Where the symbols take the units:
state | f i x p e w
Raz | Sil none Vef Neb none Vom
Taf | Kem Neb Fiv Lod none Kiz
Nup | Nav Zup none Mev Dom Kav
Bos | Dom Beb Nav Baz Mun Pok
Vun | Nas Bup Bak none Sus Zof
Kav | Tas Pag none Ris Sim Nup
Dak | Fus Vef Bav Fiv Neb Pes
Lat | Gat none Nom Mol Zoz Lum
Nom | Zep none none Zup Lat Geb
Vam | Neb Sil Fus Kem none Fem
Bav | Veb Lum Pag Sim Dak Mol
Zep | Nom none none Zek Gat Rig
Zup | Zek Nom none Nup Mol Pag
Zam | Baz Dom Mev none Ros Lag
Mot | Ris Tas none none Bak Fuf
Dul | Mun Pes Dom Ros Kiz Fiv
Sus | Lod Kem Vun none none Buz
Vom | Pid none Zoz Dab none Raz
Tas | Kav Doz none Mot Pok Nav
Pag | Doz Geb none Kav Bav Zup
Nas | Vun Fiv Lag none Lod Ros
Lod | Sus Taf Nas none none Did
Veb | Bav Kos Doz Pok Fus Beb
Fem | Dab Pid Bip Rem none Vam
Vef | Ver none Lum Dak Raz Zoz
Neb | Vam Raz Dak Taf none Dab
Pes | Bip Zoz Mol Dul Dab Dak
Ris | Mot Kav none none Lag Mev
Dab | Fem Vom Pes Kiz none Neb
Rem | Kiz Fem Mun Buz none Kem
Mev | Fuf Nup none none Zam Ris
Buz | Did Rem Zof none none Sus
Baz | Zam Bos Fuf none Zof Bak
Mun | Dul Bip Bos Zof Rem Bup
Bip | Pes Kag Beb Mun Fem Fus
Bak | Lag Pok Mot none Vun Baz
Did | Buz Kiz Ros none none Lod
Zek | Zup Zep none Nav Beb Doz
Lag | Bak Sim Ris none Nas Zam
Gat | Lat none Zep Beb Kag Kos
Zoz | Kag none Lat Pes Vom Vef
Kag | Zoz none Gat Bip Pid Ver
Sil | Raz none Ver Vam none Pid
Nav | Nup Zek none Fuf Bos Tas
Geb | Rig none none Pag Lum Nom
Rig | Geb none none Doz Kos Zep
Ver | Vef none Kos Fus Sil Kag
Bup | Fiv Fus Pok Vun Kem Mun
Fiv | Bup Dak Sim Nas Taf Dul
Kem | Taf Vam Bup Sus none Rem
Pid | Vom none Kag Fem none Sil
Sim | Pok Bav Kav Lag Fiv Dom
Kos | Lum none Rig Veb Ver Gat
Pok | Sim Veb Tas Bak Bup Bos
Fuf | Mev Nav none none Baz Mot
Zof | Ros Mun Baz none Buz Vun
Mol | Beb Lat Zup Dom Pes Bav
Dom | Bos Mol Nup Zam Dul Sim
Doz | Pag Rig none Tas Veb Zek
Beb | Mol Gat Zek Bos Bip Veb
Ros | Zof Dul Zam none Did Nas
Fus | Dak Ver Veb Bup Vam Bip
Lum | Kos none Geb Bav Vef Lat
Kiz | Rem Dab Dul Did none Taf

In the rows, 140 stands for zero.

The rows follow the links: the fewer symbols apart two units are, the more alike their rows tend to be.

Each row is also shifted at random along 7 hidden directions that mean nothing.

Some units, each with a row of numbers:
Mol -> 120 157 124 179 115 188 127 143 123 167 157 96 105 91 215 161 182 120 99 157 113 169 128 149 146 137 113 148 137 146 120 146 131 153 181 135 108 131 97 149 198 172 87 128 166 99
Sil -> 124 148 122 125 182 132 152 136 135 100 130 110 96 201 164 148 129 177 152 92 104 86 116 120 137 107 139 168 157 143 111 145 147 90 156 143 170 136 115 176 142 152 152 145 138 114
Bip -> 166 113 128 137 146 139 129 145 116 141 130 157 145 172 165 113 153 148 153 138 164 109 151 104 134 126 119 113 106 137 127 133 171 128 134 166 125 129 156 169 165 160 112 161 148 122
Dab -> 48 136 154 127 157 143 156 133 186 113 120 158 123 154 150 130 159 155 172 181 116 140 151 158 131 173 153 97 149 117 142 175 147 126 176 166 115 121 138 132 192 177 160 147 119 119
Sus -> 85 127 120 72 161 82 140 127 148 106 112 172 150 225 99 132 110 157 148 142 174 121 142 131 115 172 133 139 125 151 140 144 134 123 140 150 154 119 161 142 111 129 169 165 134 157
Kiz -> 256 121 140 168 126 161 123 160 154 156 129 74 141 129 104 111 197 133 101 122 113 155 140 127 164 114 94 169 124 153 74 131 133 129 179 155 171 100 101 138 171 154 88 108 158 109
Kem -> 171 122 134 128 174 112 143 152 144 123 109 115 172 141 143 129 128 144 165 119 118 101 153 131 140 124 172 141 186 147 125 149 134 121 141 167 187 133 132 140 125 105 160 129 142 161
Vun -> 126 123 91 89 162 88 107 118 102 106 118 131 135 191 227 144 105 138 116 147 168 126 134 147 109 181 137 159 150 167 151 161 124 118 154 151 129 118 141 141 117 131 152 155 180 167
Fiv -> 47 171 132 96 140 136 142 119 171 122 108 110 129 138 140 177 117 143 145 169 105 139 145 176 148 170 153 148 207 152 138 163 99 133 182 142 163 139 114 126 155 124 178 125 107 144
Geb -> 178 182 138 114 118 163 130 110 74 142 129 144 101 140 167 194 118 133 147 108 152 131 109 156 137 125 103 170 146 134 112 139 133 165 130 96 128 172 118 180 107 110 166 161 107 130
Doz -> 179 154 100 145 140 160 123 134 83 164 136 101 131 143 189 134 114 131 126 120 135 133 115 129 134 94 129 169 173 156 147 124 151 104 115 144 152 163 142 160 134 144 95 124 157 135
Zup -> 117 169 169 166 100 174 142 146 143 181 153 146 145 118 75 143 158 136 151 126 132 164 133 139 153 115 131 124 134 115 131 125 144 151 113 129 120 171 141 138 160 157 120 150 101 129
Kav -> 117 152 147 126 119 152 154 115 186 150 143 146 163 98 91 132 99 124 131 234 139 186 147 182 155 179 172 121 194 150 214 130 139 132 122 147 137 167 195 80 127 146 145 91 127 167
Bup -> 180 117 102 92 162 109 129 123 131 118 107 125 165 151 168 136 95 135 130 186 150 115 154 135 137 161 150 137 189 184 173 134 147 118 149 171 172 131 172 142 123 123 138 114 161 160
Fuf -> 133 125 136 140 120 103 107 149 113 153 163 146 171 110 159 189 115 135 136 161 130 134 165 120 147 183 165 120 200 158 154 136 133 165 118 158 98 159 165 131 126 126 154 181 144 192
Beb -> 176 129 154 141 142 134 125 145 119 147 130 128 164 159 106 132 123 168 210 123 92 93 154 108 155 115 171 95 236 124 125 139 180 91 81 206 117 189 176 151 152 164 145 180 98 171
Nav -> 195 127 121 116 95 128 92 131 84 171 144 181 167 130 173 169 128 113 116 164 218 133 177 107 141 160 98 123 83 170 157 111 131 200 123 120 123 145 164 172 124 106 129 173 143 143
Zek -> 161 122 134 141 138 142 124 124 116 143 143 176 157 128 207 114 112 128 166 202 164 136 168 141 139 162 165 88 155 134 201 140 175 132 104 169 84 166 197 130 153 169 134 153 149 163
Veb -> 161 148 101 142 154 151 143 145 69 160 128 124 141 117 205 158 125 121 136 107 148 114 119 121 120 92 135 165 149 150 132 135 145 149 134 125 160 158 117 185 125 102 109 132 168 130
Zam -> 128 144 166 132 105 127 114 134 156 156 148 152 150 167 71 132 155 142 141 126 152 167 145 147 144 165 124 135 125 121 111 145 126 144 120 138 110 146 142 115 137 149 157 175 111 162
Pes -> 159 141 116 139 120 175 139 137 143 149 133 112 113 140 121 147 179 134 90 199 130 179 126 136 139 151 75 146 138 164 120 128 156 147 186 155 120 105 140 150 192 188 70 116 156 82
Gat -> 117 121 166 203 161 148 177 164 184 130 189 170 142 88 159 137 135 156 164 177 104 128 163 125 161 144 211 96 153 128 209 131 176 144 114 158 116 158 170 118 152 174 154 135 155 150
Pok -> 198 141 106 117 134 128 107 135 90 154 123 94 159 144 166 150 102 129 130 109 138 108 141 119 151 111 134 166 188 170 125 120 127 122 128 142 181 161 133 161 118 101 129 135 142 160
Neb -> 61 143 144 132 166 154 194 149 175 124 117 166 142 99 142 145 150 122 158 173 137 154 134 170 117 153 160 128 137 131 154 171 144 173 179 125 147 117 127 135 143 118 156 110 144 121
Zof -> 80 128 131 158 147 106 108 163 162 139 165 87 134 191 132 131 153 175 127 102 92 113 146 111 152 138 158 147 167 147 111 139 126 87 141 183 134 130 121 126 175 175 135 172 151 161
Baz -> 165 109 147 174 118 113 137 186 139 178 176 150 194 95 73 168 154 129 117 143 143 153 159 97 149 150 155 130 141 161 145 118 143 189 116 147 129 135 167 128 113 111 123 157 162 180

Where do the symbols, taken in turn from left to right, take each start?
Answers are names.
143 142 148 126 159 154 197 141 178 113 130 169 125 136 73 146 146 136 128 173 151 163 119 152 131 144 121 153 109 144 153 135 157 171 163 112 163 110 154 140 118 129 140 109 139 103
x e w w w: Vom
139 144 145 167 149 139 110 124 98 126 164 154 110 133 290 151 125 149 172 112 139 97 159 137 145 139 170 124 133 113 159 154 144 134 118 139 93 173 119 163 146 155 178 184 144 148
f e e w f: Ver
120 147 118 141 133 141 140 137 143 142 149 94 140 91 167 166 135 115 93 172 109 188 122 183 133 182 159 174 200 160 156 159 114 146 163 136 128 136 129 99 129 134 135 107 177 168
f x e i: Pok
194 119 134 146 151 137 158 158 148 123 164 127 126 135 94 181 134 168 119 188 103 119 142 91 157 149 127 136 188 180 147 109 183 143 147 176 133 129 180 163 144 168 114 147 152 117
x x w f f: Rig
171 109 132 138 155 129 150 174 124 136 126 130 157 126 118 163 161 146 149 143 112 112 147 91 135 127 132 125 176 164 110 140 167 158 157 179 144 122 146 175 151 135 117 152 149 128
f i x: Zoz
168 120 136 149 187 126 171 172 109 129 106 137 177 85 174 158 139 123 181 111 114 102 140 125 123 106 181 136 190 136 115 169 155 163 149 149 170 134 121 165 114 82 158 132 160 157
p p x f: Nas
127 171 134 128 144 136 126 118 80 134 143 167 103 171 218 160 106 147 171 70 174 97 126 134 131 104 136 157 106 115 138 142 133 140 105 95 140 180 121 186 110 114 175 179 116 137
p p i w: Zek
143 152 146 154 118 158 96 144 142 147 134 69 118 148 178 147 182 148 134 91 94 125 149 142 170 125 118 157 154 131 69 157 92 117 177 155 149 131 68 147 193 153 143 153 117 122
e i x e f i: Pid
134 155 157 137 157 163 171 135 142 135 96 157 144 131 128 105 148 123 187 112 143 149 114 176 117 108 146 137 134 96 116 172 148 140 139 127 157 148 123 137 130 123 157 115 118 131
p f p x w w: Bak
142 142 116 124 140 122 106 114 139 140 154 112 137 217 131 81 102 157 124 122 146 142 120 150 141 131 144 159 153 141 165 120 142 47 83 156 136 163 169 99 129 179 120 132 150 171
i e x i f: Pag
195 139 142 115 146 121 123 142 111 131 103 110 142 167 114 141 155 136 150 70 126 137 115 158 125 127 117 181 159 136 56 166 115 133 150 132 158 120 96 145 111 101 159 147 130 157
x x x w e: Zam
210 119 178 167 111 134 120 150 129 167 149 184 188 80 130 125 153 103 161 142 172 179 157 161 139 164 164 116 117 106 144 156 137 185 98 122 91 155 158 102 107 113 166 156 142 194
i f f f e: Bos
164 163 180 154 146 157 189 148 143 133 142 161 149 64 71 195 121 136 180 134 104 146 121 166 153 127 173 141 207 121 140 147 151 189 118 111 148 174 146 144 84 97 185 131 99 159
f w e e p: Fem
198 107 115 143 167 135 142 140 138 98 144 118 108 156 195 149 151 159 116 177 112 123 144 110 147 156 124 140 159 169 142 135 174 120 173 172 127 106 149 161 162 185 115 137 179 110
f p w f: Vam
172 126 133 134 156 101 127 146 119 140 137 122 180 133 138 141 104 135 151 119 112 129 132 142 135 143 189 153 217 147 148 144 138 116 100 165 140 161 159 112 95 111 160 144 154 207
i f i w e i: Zoz
